Below is a small trained network, with its code and all its weights. Each question gives an input and a class and asks what happens when units are switched off, that is, made to give their printed mean instead of their output.

import numpy as np


def w(rows, s, z=0):
    codes = np.array(rows[::2]) - 128.0
    scale = np.full(codes.shape[1], s)
    scale[-1] = z or s
    return codes * scale


def f(y):
    return y / 2 * (1 + np.tanh(0.7978845608 * (y + 0.044715 * y**3)))


def log_softmax(a):
    a = a - a.max(-1, keepdims=True)
    return a - np.log(np.exp(a).sum(-1, keepdims=True))


def net(x, mask):
    res = np.array(x, float).reshape(1, 6) / 4 @ E
    y = f(res @ A[0][:, :-1].T + A[0][:, -1])
    res = res + np.where(mask, y, B[0][:, -1]) @ B[0][:, :-1]
    return log_softmax(res[-1] @ U[:, :-1].T + U[:, -1])


A, B = {}, {}
E = w([
[100,159,172,250],'x0',
[131,80,206,164],'x1',
[161,149,101,179],'x2',
[254,93,118,167],'x3',
[108,83,202,149],'x4',
[141,93,133,96],'x5',
],0.0086)
A[0] = w([
[74,124,96,1,252],'neuron 0',
[43,202,138,162,247],'neuron 1',
[71,111,175,34,255],'neuron 2',
[191,126,180,204,206],'neuron 3',
[181,136,36,81,215],'neuron 4',
[134,132,31,75,185],'neuron 5',
[194,145,67,115,63],'neuron 6',
],0.0088,0.0045)
B[0] = w([
[212,68,164,165,254],'neuron 0',
[80,183,123,254,225],'neuron 1',
[141,86,178,190,229],'neuron 2',
[151,94,159,184,223],'neuron 3',
[217,103,92,98,225],'neuron 4',
[191,95,102,101,209],'neuron 5',
[98,223,22,49,161],'neuron 6',
],0.0092,0.0082)
U = w([
[86,123,147,28,42],'0',
[53,131,125,64,3],'1',
[187,7,196,201,230],'2',
[9,210,111,187,242],'3',
[172,125,2,24,111],'4',
[39,153,143,5,1],'5',
[69,101,154,141,65],'6',
],0.0077,0.0051)

Each question gives the input, the list of numbers given to net, and the class t.
The units are the neurons (one row each of A and B). Each row of codes is followed by its name. A weight is (code - 128) times the scale printed after its matrix; where a second scale follows, it is the last column's (A, B and U).
mask holds one flag per neuron, in row order. A switched-off neuron (its flag False) gives its mean, the last column of its row in B, instead of its output. The means were averaged over made-up inputs and are rounded, as every weight is.
A unit's drop is (log p(t) with every unit on - log p(t) with that unit switched off) / (log p(t) with every unit on - log p(t) with every unit switched off).
The circuit of an input: a set's keep is (log p(t) with only the set's units on - log p(t) with every unit switched off) / (log p(t) with every unit on - log p(t) with every unit switched off). Starting from all 7 units, units are removed one at a time, each time the one whose removal leaves the highest keep (on an exact tie, the one counted first), for as long as the keep stays at least 0.8.
circuit, biggest first: the units of the circuit, biggest drop first
top k neurons: the k neurons with the biggest drops, biggest first
drop of u: that unit's drop, to one decimal
input [4,-2,-5,3,-4,-2], class 3: circuit, biggest first	(neuron 0; neuron 2)
input [0,1,3,-8,7,-8], class 3: circuit, biggest first	(neuron 1)
input [8,8,4,-6,3,3], class 3: top 2 neurons	(neuron 1; neuron 0)
input [7,8,7,-1,-7,-7], class 3: circuit, biggest first	(neuron 0; neuron 1)
input [8,-8,-5,4,0,5], class 3: circuit, biggest first	(neuron 0; neuron 2)
input [-5,-2,-5,-4,-7,5], class 2: top 2 neurons	(neuron 0; neuron 2)
input [8,-6,-4,2,6,-8], class 3: top 2 neurons	(neuron 0; neuron 1)
input [-7,2,-5,-3,-7,-6], class 2: top 2 neurons	(neuron 0; neuron 2)
input [-1,-6,8,0,3,1], class 4: drop of neuron 2	0.1
input [3,-3,-2,7,-4,5], class 4: drop of neuron 6	0.1
input [2,0,-5,-1,-4,-4], class 3: drop of neuron 3	0.2
input [-2,-4,-4,-5,-1,-6], class 2: drop of neuron 0	0.5
